Below are the code and all the weights of a small trained network. Each question names an input and a class and asks about switching units off, where a switched-off unit gives its printed mean instead of its output.

import numpy as np


def w(rows, s, z=0):
    codes = np.array(rows[::2]) - 128.0
    scale = np.full(codes.shape[1], s)
    scale[-1] = z or s
    return codes * scale


def norm(h):
    return h / np.sqrt((h * h).mean(-1, keepdims=True) + 1e-5)


def f(y):
    return np.maximum(y, 0)


def log_softmax(a):
    a = a - a.max(-1, keepdims=True)
    return a - np.log(np.exp(a).sum(-1, keepdims=True))


def net(x, mask):
    res = np.array(x, float).reshape(1, 4) / 4 @ E
    u = 0
    for l in range(2):
        y = f(norm(res) @ A[l][:, :-1].T + A[l][:, -1])
        res = res + np.where(mask[u : u + 8], y, B[l][:, -1]) @ B[l][:, :-1]
        u += 8
    return log_softmax(norm(res)[-1] @ U[:, :-1].T + U[:, -1])


A, B = {}, {}
E = w([
[58,128,105,42,73,131],'x0',
[194,210,233,83,133,253],'x1',
[167,175,27,158,37,196],'x2',
[106,145,176,126,195,241],'x3',
],0.0056)
A[0] = w([
[145,132,99,128,58,152,65],'L0N1',
[168,112,179,101,164,139,4],'L0N2',
[80,123,79,114,125,161,102],'L0N3',
[78,91,167,147,184,126,139],'L0N4',
[180,127,203,122,142,196,95],'L0N5',
[60,113,158,61,85,227,144],'L0N6',
[117,147,94,121,65,199,134],'L0N7',
[8,106,151,48,137,117,74],'L0N8',
],0.012,0.0031)
B[0] = w([
[174,130,122,72,109,63,201],'L0N1',
[113,168,171,130,106,105,177],'L0N2',
[152,173,171,149,118,80,185],'L0N3',
[185,135,104,144,142,77,213],'L0N4',
[144,90,185,167,123,227,250],'L0N5',
[112,200,78,103,167,74,255],'L0N6',
[165,74,102,110,155,183,242],'L0N7',
[5,170,93,184,90,192,234],'L0N8',
],0.017,0.0064)
A[1] = w([
[48,84,179,90,68,98,34],'L1N1',
[120,72,178,196,199,76,111],'L1N2',
[77,56,138,132,15,149,42],'L1N3',
[122,139,254,154,56,124,1],'L1N4',
[66,139,235,150,142,135,53],'L1N5',
[137,157,246,163,82,126,13],'L1N6',
[85,64,140,229,90,85,115],'L1N7',
[153,60,99,172,38,82,108],'L1N8',
],0.014,0.003)
B[1] = w([
[52,95,126,72,46,218,152],'L1N1',
[62,61,83,135,197,160,202],'L1N2',
[176,77,189,91,29,141,159],'L1N3',
[111,179,191,52,177,58,185],'L1N4',
[130,167,136,126,111,3,201],'L1N5',
[107,128,221,66,139,77,197],'L1N6',
[176,49,127,49,186,176,237],'L1N7',
[119,175,157,227,86,67,254],'L1N8',
],0.017,0.0068)
U = w([
[93,20,118,171,208,120,201],'0',
[162,121,116,211,55,62,231],'1',
[51,47,134,93,34,154,59],'2',
[91,154,242,78,190,82,154],'3',
[189,132,174,147,157,251,74],'4',
[13,232,90,156,134,164,127],'5',
[181,171,69,30,136,129,1],'6',
],0.016,0.0017)

Each question gives the input, the list of numbers given to net, and the class t.
The units are the neurons (one row each of A and B). Each row of codes is followed by its name. A weight is (code - 128) times the scale printed after its matrix; where a second scale follows, it is the last column's (A, B and U).
mask holds one flag per neuron, layer by layer. A switched-off neuron (its flag False) gives its mean, the last column of its row in B, instead of its output. The means were averaged over made-up inputs and are rounded, as every weight is.
A unit's drop is (log p(t) with every unit on - log p(t) with that unit switched off) / (log p(t) with every unit on - log p(t) with every unit switched off).
The circuit of an input: a set's keep is (log p(t) with only the set's units on - log p(t) with every unit switched off) / (log p(t) with every unit on - log p(t) with every unit switched off). Starting from the 12 units with the biggest drops (on a tie, the unit counted first), units are removed one at a time, each time the one whose removal leaves the highest keep (on an exact tie, the one counted first), for as long as the keep stays at least 0.8.
units of the circuit, in order: the units of the circuit, biggest drop first
most important unit: the unit with the biggest drop
k most important neurons: the k neurons with the biggest drops, biggest first
k most important neurons of layer l: the k neurons of layer l with the biggest drops, biggest first
input [6,-2,1,-3], class 2: 4 most important neurons	[L0N8; L1N3; L0N6; L0N4]
input [3,-6,-2,2], class 2: units of the circuit, in order	[L0N6; L1N3]
input [7,5,1,5], class 5: 2 most important neurons	[L0N6; L1N7]
input [4,8,6,-1], class 6: units of the circuit, in order	[L0N6; L0N8]
input [7,7,0,-6], class 6: most important unit	L1N8
input [7,5,3,0], class 6: units of the circuit, in order	[L0N6; L0N7]
input [4,8,3,-5], class 6: 2 most important neurons	[L0N6; L0N1]
input [2,-6,-3,5], class 2: 4 most important neurons	[L0N8; L0N6; L1N7; L1N3]
input [2,-6,-6,6], class 5: 2 most important neurons	[L0N8; L0N5]
input [-5,-8,-1,-6], class 0: 2 most important neurons	[L1N7; L1N2]
input [3,3,0,-6], class 1: 3 most important neurons of layer 1	[L1N7; L1N4; L1N6]
input [-6,-5,0,-2], class 0: 2 most important neurons	[L1N2; L1N7]
input [3,-8,-3,3], class 2: 2 most important neurons	[L0N8; L0N6]
input [1,-4,-1,6], class 5: units of the circuit, in order	[L0N8]
input [8,1,1,-8], class 2: 3 most important neurons of layer 1	[L1N1; L1N3; L1N5]
input [4,-6,-7,6], class 5: 2 most important neurons	[L0N8; L0N4]
input [1,0,-8,-1], class 2: 2 most important neurons	[L0N6; L0N8]
input [-4,-1,7,3], class 4: 4 most important neurons	[L0N7; L1N5; L0N6; L0N4]
input [8,-3,-6,-1], class 5: 2 most important neurons of layer 0	[L0N5; L0N8]
input [7,-8,6,3], class 1: most important unit	L0N3
input [3,7,4,-6], class 6: 2 most important neurons of layer 0	[L0N1; L0N6]
